Here is a tiny trained network, its code and every weight. The questions are about switching its units off for an input and a class, where a switched-off unit gives its printed mean instead of its output.

import numpy as np


def w(rows, s, z=0):
    codes = np.array(rows[::2]) - 128.0
    scale = np.full(codes.shape[1], s)
    scale[-1] = z or s
    return codes * scale


def norm(h):
    return h / np.sqrt((h * h).mean(-1, keepdims=True) + 1e-5)


def f(y):
    return np.maximum(y, 0)


def log_softmax(a):
    a = a - a.max(-1, keepdims=True)
    return a - np.log(np.exp(a).sum(-1, keepdims=True))


def net(x, mask):
    res = np.array(x, float).reshape(1, 7) / 4 @ E
    u = 0
    for l in range(3):
        y = f(norm(res) @ A[l][:, :-1].T + A[l][:, -1])
        res = res + np.where(mask[u : u + 10], y, B[l][:, -1]) @ B[l][:, :-1]
        u += 10
    return log_softmax(norm(res)[-1] @ U[:, :-1].T + U[:, -1])


A, B = {}, {}
E = w([
[168,81,226,188,16,180,182],'x0',
[122,128,114,127,120,122,138],'x1',
[37,237,166,249,42,51,36],'x2',
[190,235,79,246,216,191,255],'x3',
[130,113,177,138,175,165,82],'x4',
[118,119,254,116,195,28,200],'x5',
[49,181,223,3,131,206,179],'x6',
],0.0048)
A[0] = w([
[108,164,124,182,165,189,184,82],'L0N0',
[159,91,89,190,130,100,109,76],'L0N1',
[112,189,95,100,92,248,64,52],'L0N2',
[37,221,158,47,95,222,169,2],'L0N3',
[85,194,95,105,167,88,113,123],'L0N4',
[119,117,148,124,48,133,154,105],'L0N5',
[112,121,89,123,97,207,129,91],'L0N6',
[138,104,187,168,126,181,121,58],'L0N7',
[78,230,159,131,75,105,116,46],'L0N8',
[120,154,224,111,173,66,167,89],'L0N9',
],0.011,0.0045)
B[0] = w([
[140,228,118,97,85,158,127,225],'L0N0',
[176,120,150,154,150,81,111,196],'L0N1',
[63,111,70,167,131,62,184,226],'L0N2',
[253,102,158,137,151,60,75,253],'L0N3',
[115,138,95,105,172,160,89,210],'L0N4',
[129,146,136,136,72,165,129,194],'L0N5',
[111,100,110,137,123,85,181,191],'L0N6',
[128,125,148,138,84,154,152,167],'L0N7',
[83,115,160,187,158,177,89,220],'L0N8',
[87,117,65,167,122,70,191,236],'L0N9',
],0.017,0.0057)
A[1] = w([
[107,166,215,84,160,107,137,74],'L1N0',
[89,104,139,91,237,194,114,55],'L1N1',
[89,139,204,106,181,96,191,58],'L1N2',
[135,135,102,164,132,176,137,63],'L1N3',
[191,91,162,174,151,107,109,27],'L1N4',
[107,126,162,126,100,196,150,2],'L1N5',
[181,73,90,8,153,168,219,59],'L1N6',
[126,184,111,83,178,119,123,57],'L1N7',
[67,29,153,88,88,95,69,122],'L1N8',
[70,131,152,30,85,89,104,67],'L1N9',
],0.011,0.0021)
B[1] = w([
[167,126,157,134,161,91,133,140],'L1N0',
[126,81,124,56,107,150,122,166],'L1N1',
[135,131,77,182,103,94,130,173],'L1N2',
[129,142,171,107,162,106,171,165],'L1N3',
[135,153,158,123,130,101,111,242],'L1N4',
[168,117,123,95,125,143,130,144],'L1N5',
[88,131,170,218,182,165,86,251],'L1N6',
[138,109,99,80,114,135,110,197],'L1N7',
[143,251,107,149,141,126,182,255],'L1N8',
[150,185,94,94,118,156,129,157],'L1N9',
],0.017,0.0046)
A[2] = w([
[185,83,128,134,183,141,189,153],'L2N0',
[143,76,220,132,10,185,185,71],'L2N1',
[99,198,135,192,146,108,110,145],'L2N2',
[59,129,212,183,167,226,56,7],'L2N3',
[209,111,151,96,148,67,59,64],'L2N4',
[204,174,133,154,167,146,125,172],'L2N5',
[89,79,65,21,136,141,59,137],'L2N6',
[124,105,53,148,94,124,126,126],'L2N7',
[144,231,129,53,112,192,135,34],'L2N8',
[82,82,82,160,153,121,190,43],'L2N9',
],0.013,0.0014)
B[2] = w([
[72,152,148,136,111,142,85,161],'L2N0',
[184,81,43,95,251,114,118,159],'L2N1',
[108,104,132,89,117,164,126,251],'L2N2',
[79,68,155,121,107,187,129,169],'L2N3',
[164,90,180,127,93,104,119,176],'L2N4',
[132,121,143,94,114,97,106,214],'L2N5',
[213,73,109,161,162,164,183,151],'L2N6',
[102,124,191,119,161,87,176,160],'L2N7',
[132,138,118,102,60,159,156,168],'L2N8',
[112,112,100,132,75,99,154,174],'L2N9',
],0.022,0.013)
U = w([
[167,141,198,124,113,39,64,112],'0',
[110,86,131,74,84,103,163,254],'1',
[59,158,92,174,129,42,183,91],'2',
[61,114,165,138,134,197,91,91],'3',
[144,245,116,64,80,153,144,67],'4',
[191,119,79,129,193,131,149,106],'5',
],0.013,0.006)

Each question gives the input, the list of numbers given to net, and the class t.
The units are the neurons (one row each of A and B). Each row of codes is followed by its name. A weight is (code - 128) times the scale printed after its matrix; where a second scale follows, it is the last column's (A, B and U).
mask holds one flag per neuron, layer by layer. A switched-off neuron (its flag False) gives its mean, the last column of its row in B, instead of its output. The means were averaged over made-up inputs and are rounded, as every weight is.
A unit's drop is (log p(t) with every unit on - log p(t) with that unit switched off) / (log p(t) with every unit on - log p(t) with every unit switched off).
The circuit of an input: a set's keep is (log p(t) with only the set's units on - log p(t) with every unit switched off) / (log p(t) with every unit on - log p(t) with every unit switched off). Starting from the 12 units with the biggest drops (on a tie, the unit counted first), units are removed one at a time, each time the one whose removal leaves the highest keep (on an exact tie, the one counted first), for as long as the keep stays at least 0.8.
circuit, biggest first: the units of the circuit, biggest drop first
most important unit: the unit with the biggest drop
top k neurons: the k neurons with the biggest drops, biggest first
top k neurons in layer l: the k neurons of layer l with the biggest drops, biggest first
input [3,-8,-5,5,7,8,5], class 2: top 2 neurons	L0N9; L1N2
input [-3,5,7,1,-4,5,8], class 0: circuit, biggest first	L0N3
input [5,4,-2,-5,-4,-8,6], class 2: top 2 neurons	L0N2; L0N6
input [-8,2,-3,-4,-1,7,1], class 5: top 4 neurons	L0N4; L2N6; L0N2; L1N1
input [-8,0,-8,-6,-6,-4,0], class 3: top 2 neurons	L1N6; L2N3
input [8,4,6,-4,5,-2,-4], class 5: circuit, biggest first	L2N1; L0N5; L0N7; L0N4
input [-8,6,-1,-6,-1,5,6], class 5: circuit, biggest first	L0N4; L2N6; L1N7
input [2,-2,3,-8,2,7,-3], class 4: top 3 neurons	L1N8; L0N2; L1N9
input [-6,6,7,-2,3,4,5], class 3: top 2 neurons	L0N8; L2N3
input [-3,0,5,4,2,-3,-2], class 3: top 2 neurons in layer 0	L0N8; L0N3
input [-6,3,0,-2,-1,-1,1], class 5: top 2 neurons	L2N6; L0N4
input [8,-3,-2,3,4,-7,6], class 5: top 3 neurons	L2N1; L0N7; L0N9
input [-6,0,-3,-4,-4,8,-8], class 0: circuit, biggest first	L0N2; L1N4
input [8,8,-1,-3,-5,-2,7], class 5: circuit, biggest first	L2N1
input [-3,0,6,-8,4,-6,-4], class 4: top 4 neurons	L1N8; L0N3; L0N9; L1N6
input [1,-8,-8,-4,-6,-6,2], class 3: top 3 neurons	L1N6; L0N9; L2N3
input [6,8,-4,5,6,-7,4], class 2: top 2 neurons	L0N2; L0N6
input [-3,0,4,-8,6,-8,-2], class 2: top 2 neurons	L0N2; L0N0
input [-8,6,4,-4,2,-2,5], class 5: circuit, biggest first	L0N4; L2N6
input [5,7,-5,2,-6,8,-2], class 2: most important unit	L0N9
input [8,-1,-1,2,-2,8,-6], class 2: circuit, biggest first	L0N9; L2N4
input [-3,-3,7,5,-4,-4,-6], class 3: top 3 neurons in layer 0	L0N3; L0N8; L0N9
input [-3,0,-8,-8,3,-6,-2], class 3: top 2 neurons in layer 0	L0N9; L0N8
input [8,4,0,-6,7,-7,-2], class 5: top 2 neurons	L2N1; L0N5
input [-6,4,0,-8,-6,0,7], class 4: top 3 neurons	L1N8; L1N9; L2N8
input [-2,3,4,7,-3,4,3], class 4: top 2 neurons	L0N0; L1N6
input [-4,-5,6,8,4,2,8], class 0: most important unit	L0N3
input [-8,8,5,-3,-5,7,-3], class 5: top 2 neurons in layer 1	L1N1; L1N6
input [2,0,6,-8,4,4,6], class 4: top 3 neurons in layer 1	L1N8; L1N6; L1N9
